Below are the code and all the weights of a small trained network. Each question names an input and a target symbol and asks about switching units off, where a switched-off unit gives its printed mean instead of its output.

import numpy as np


def w(rows, s, z=0):
    codes = np.array(rows[::2]) - 128.0
    scale = np.full(codes.shape[1], s)
    scale[-1] = z or s
    return codes * scale


def norm(h):
    return h / np.sqrt((h * h).mean(-1, keepdims=True) + 1e-5)


def f(y):
    return y / 2 * (1 + np.tanh(0.7978845608 * (y + 0.044715 * y**3)))


def softmax(a):
    e = np.exp(a - a.max(-1, keepdims=True))
    return e / e.sum(-1, keepdims=True)


def log_softmax(a):
    a = a - a.max(-1, keepdims=True)
    return a - np.log(np.exp(a).sum(-1, keepdims=True))


def net(x, mask):
    ids = ['ΛΨΩαβδεμπστφ'.index(c) for c in x.split()]
    T = len(ids)
    res = E[ids] + P[:T]
    r = norm(res)
    for j in range(2):
        rows = slice(2 * j, 2 * j + 2)
        q, k, v = (r @ M[0][rows].T for M in (Q, K, V))
        z = softmax(np.where(np.tri(T) > 0, q @ k.T / 2**0.5, -1e9)) @ v
        o = O[0][rows]
        res = res + np.where(mask[j], z, o[:, -1]) @ o[:, :-1]
    y = f(norm(res) @ A[0][:, :-1].T + A[0][:, -1])
    res = res + np.where(mask[2:6], y, B[0][:, -1]) @ B[0][:, :-1]
    return log_softmax(norm(res)[-1] @ U[:, :-1].T + U[:, -1])


Q, K, V, O, A, B = {}, {}, {}, {}, {}, {}
E = w([
[163,94,119,93,116],'Λ',
[120,142,113,93,136],'Ψ',
[119,136,111,97,115],'Ω',
[137,131,139,111,99],'α',
[117,47,98,159,153],'β',
[80,108,253,200,172],'δ',
[114,146,129,86,123],'ε',
[96,133,110,139,75],'μ',
[55,81,180,135,69],'π',
[144,85,248,150,143],'σ',
[64,94,121,133,185],'τ',
[152,156,167,106,119],'φ',
],0.011)
P = w([
[132,118,120,171,184],'0',
[114,150,48,154,178],'1',
[21,3,182,95,110],'2',
[143,73,158,120,159],'3',
[115,154,58,138,193],'4',
[16,21,182,100,126],'5',
[145,70,156,120,158],'6',
[124,169,58,126,197],'7',
[3,27,181,112,135],'8',
[147,62,158,123,160],'9',
[142,196,62,108,206],'10',
],0.0049)
Q[0] = w([
[118,205,120,198,185],'H0',
[92,20,187,150,94],'H0',
[112,162,120,255,102],'H1',
[200,193,79,123,128],'H1',
],0.0082)
K[0] = w([
[126,163,32,245,95],'H0',
[165,177,125,3,71],'H0',
[104,207,76,188,112],'H1',
[120,29,89,224,119],'H1',
],0.007)
V[0] = w([
[153,235,104,52,54],'H0',
[198,153,115,131,134],'H0',
[198,195,178,131,217],'H1',
[236,52,99,3,212],'H1',
],0.0039)
O[0] = w([
[142,153,101,81,3,94],'H0',
[162,84,111,77,93,93],'H0',
[118,100,199,48,110,123],'H1',
[169,61,89,106,142,252],'H1',
],0.0056,0.0026)
A[0] = w([
[86,13,120,59,105,21],'N0',
[74,44,82,130,61,113],'N1',
[7,214,75,120,172,10],'N2',
[187,196,112,136,2,88],'N3',
],0.0062,0.0012)
B[0] = w([
[111,172,122,170,78,254],'N0',
[115,246,157,193,187,190],'N1',
[155,163,254,148,74,161],'N2',
[161,31,112,215,149,119],'N3',
],0.0063,0.0046)
U = w([
[220,3,76,73,82,95],'Λ',
[154,99,13,33,203,194],'Ψ',
[104,227,2,177,132,4],'Ω',
[231,171,181,217,19,182],'α',
[182,47,45,251,141,96],'β',
[96,103,203,155,200,141],'δ',
[46,140,89,28,109,121],'ε',
[130,214,158,206,121,123],'μ',
[25,80,215,59,25,96],'π',
[128,89,222,161,171,156],'σ',
[98,107,91,186,247,128],'τ',
[203,70,236,36,160,183],'φ',
],0.0096,0.0046)

Each question gives the input, a string of symbols that net reads in full, and the target symbol t.
The units are the heads (2 rows each of Q, K, V and O) and the neurons (one row each of A and B). Each row of codes is followed by its name. A weight is (code - 128) times the scale printed after its matrix; where a second scale follows, it is the last column's (O, A, B and U).
mask holds one flag per unit, heads first, then neurons. A switched-off unit (its flag False) gives its mean, the last column of its rows in O or B, instead of its output. The means were averaged over made-up inputs and are rounded, as every weight is.
A unit's drop is (log p(t) with every unit on - log p(t) with that unit switched off) / (log p(t) with every unit on - log p(t) with every unit switched off).
The circuit of an input: a set's keep is (log p(t) with only the set's units on - log p(t) with every unit switched off) / (log p(t) with every unit on - log p(t) with every unit switched off). Starting from all 6 units, units are removed one at a time, each time the one whose removal leaves the highest keep (on an exact tie, the one counted first), for as long as the keep stays at least 0.8.
units of the circuit, in order: the units of the circuit, biggest drop first
top k neurons: the k neurons with the biggest drops, biggest first
which heads matter: for each layer, one digit per head in row order, 1 if its drop is at least 0.15 and else 0, layers parted by /
drop when u is switched off: that unit's drop, to one decimal
input φ α Ψ φ φ, target Λ: units of the circuit, in order	(H0; N1; N3)
input φ φ ε φ Ψ, target ε: units of the circuit, in order	(H0; N1; H1)
input φ α φ ε α Ψ α α, target β: units of the circuit, in order	(N3; H0)
input α Λ Ω σ ε, target φ: units of the circuit, in order	(N2; N0; N1)
input α φ α φ φ, target Λ: units of the circuit, in order	(H0; N1; N3; N0)
input α α α Λ α, target Ψ: units of the circuit, in order	(N0)
input Λ α α, target μ: units of the circuit, in order	(N1; H1)
input Ψ σ α Ψ, target Ψ: units of the circuit, in order	(N2; H1)
input α α σ α Ψ, target φ: top 2 neurons	(N2; N0)
input σ α φ φ σ, target φ: which heads matter	10
input α α α μ α, target α: which heads matter	01
input α α φ Ψ Ψ Ψ α σ α ε Ω, target φ: which heads matter	00
input ε μ Ψ φ φ, target α: which heads matter	11
input α Ψ π φ Ω φ σ φ, target φ: top 3 neurons	(N0; N1; N2)
input α φ Ω ε α, target β: units of the circuit, in order	(H0; N3)
input ε μ α α ε, target α: units of the circuit, in order	(N2)
input Ψ Ω τ Ω, target Ω: top 2 neurons	(N0; N1)
input α Ω Ω Λ Ψ Ω φ δ α Ω, target Ω: top 2 neurons	(N0; N2)
input α α Ψ μ δ Ω Ψ α Ω, target μ: top 2 neurons	(N1; N0)
input α Λ α α σ, target φ: top 3 neurons	(N1; N0; N3)
input α φ τ, target π: top neuron	(N0)
input φ α μ α μ α ε α φ φ Ω, target α: drop when N1 is switched off	0.1
input π Ψ τ β π, target μ: drop when N1 is switched off	0.6
input φ ε β Ψ α, target τ: drop when N0 is switched off	0.3
